A =
[[-1  3  1  1  0 -1  0  0  3 18 14 13 16 55  7]
 [ 0  3  1  0  0 -1  0 -1  1  6 13 13 16 56  7]
 [ 0  1  1 -1  0 -1 -1 -1  1  1  7 12 16 59  7]
 [ 1 -2  0 12 10 20  7 10 10 25 14 13 16 56  7]
 [-1  2  1  0  0 -1  0  0  5 20 14 13 16 55  7]
 [-1 -4  1  0  0 -2  0  0  0  0  1  0  1 28  7]
 [-1 -3  1  0 -1 -2  0  0  0  0  1  0  5 52  7]
 [ 2 18 20 21 10 18  7 10 11 23 14 13 17 53  7]
 [-2  2  1  0  0 -1  0  0  8 21 14 13 16 59  7]
 [-1 -1  0  0  0  0  1  7 12 23 14 13 16 55  7]]
Indices start at 1.
(1, 1): -1
(7, 13): 5
(8, 2): 18
(2, 15): 7
(1, 4): 1
(6, 11): 1
(5, 12): 13
(9, 5): 0
(4, 13): 16
(1, 9): 3
(3, 8): -1
(5, 3): 1
(4, 4): 12
(3, 9): 1
(10, 6): 0
(10, 2): -1
(9, 7): 0
(10, 12): 13
(6, 15): 7
(8, 5): 10
(10, 13): 16
(8, 4): 21
(5, 1): -1
(8, 12): 13
(3, 12): 12
(8, 3): 20
(6, 2): -4
(3, 4): -1
(2, 7): 0
(5, 6): -1
(6, 10): 0
(2, 11): 13
(4, 5): 10
(6, 8): 0
(5, 5): 0

grid = ((0.25, -1.67, -0.67, 0.01, -0.13, 2.05, -0.48, 0.07, 0.97), (0.97, -1.59, -0.59, 1.26, 0.11, 0.62, 0.77, -1.30, 0.79))
Indices start at 1.
(1, 1): 0.25
(2, 6): 0.62
(1, 7): -0.48
(2, 4): 1.26
(2, 7): 0.77
(1, 4): 0.01
(2, 8): -1.30
(1, 6): 2.05
(1, 3): -0.67
(1, 5): -0.13

m =
[[-0.26  0.09  0.12  0.10]
 [ 0.17 -0.08 -0.11 -0.09]
 [-0.19  0.05  0.08  0.07]
 [ 0.20 -0.09 -0.12 -0.10]
 [ 0.06 -0.05 -0.05 -0.04]
 [-0.18  0.05  0.08  0.06]
 [ 0.10 -0.06 -0.07 -0.06]
 [ 0.22 -0.09 -0.13 -0.11]
 [-0.26  0.10  0.12  0.10]
 [ 0.02 -0.04 -0.03 -0.03]
 [-0.20  0.06  0.09  0.07]]
Rows and columns are counted from 1.
(1, 1)	-0.26
(5, 2)	-0.05
(7, 3)	-0.07
(11, 1)	-0.20
(5, 1)	0.06
(2, 2)	-0.08
(8, 1)	0.22
(3, 1)	-0.19
(3, 2)	0.05
(1, 2)	0.09
(6, 1)	-0.18
(10, 4)	-0.03
(4, 2)	-0.09
(5, 3)	-0.05
(6, 4)	0.06
(7, 2)	-0.06
(1, 3)	0.12
(9, 4)	0.10
(1, 4)	0.10
(10, 1)	0.02
(3, 4)	0.07
(3, 3)	0.08
(7, 1)	0.10

B =
array([[67, 49, 55, 60, 41, 88, 17, 55, 54, 41, 44, 73],
       [50, 32, 50, 58, 40, 88, 60, 71, 47, 45, 44, 29]])
Indices start at 1.
(1, 1)	67
(1, 11)	44
(1, 12)	73
(1, 10)	41
(1, 4)	60
(2, 8)	71
(1, 6)	88
(1, 9)	54
(2, 12)	29

data = [[22, 1, -6, -27], [-66, 17, 26, -45], [34, 13, -13, -16]]
Rows and columns are counted from 1.
(1, 1) => 22
(3, 4) => -16
(2, 4) => -45
(2, 2) => 17
(1, 4) => -27
(2, 3) => 26
(1, 2) => 1
(3, 2) => 13
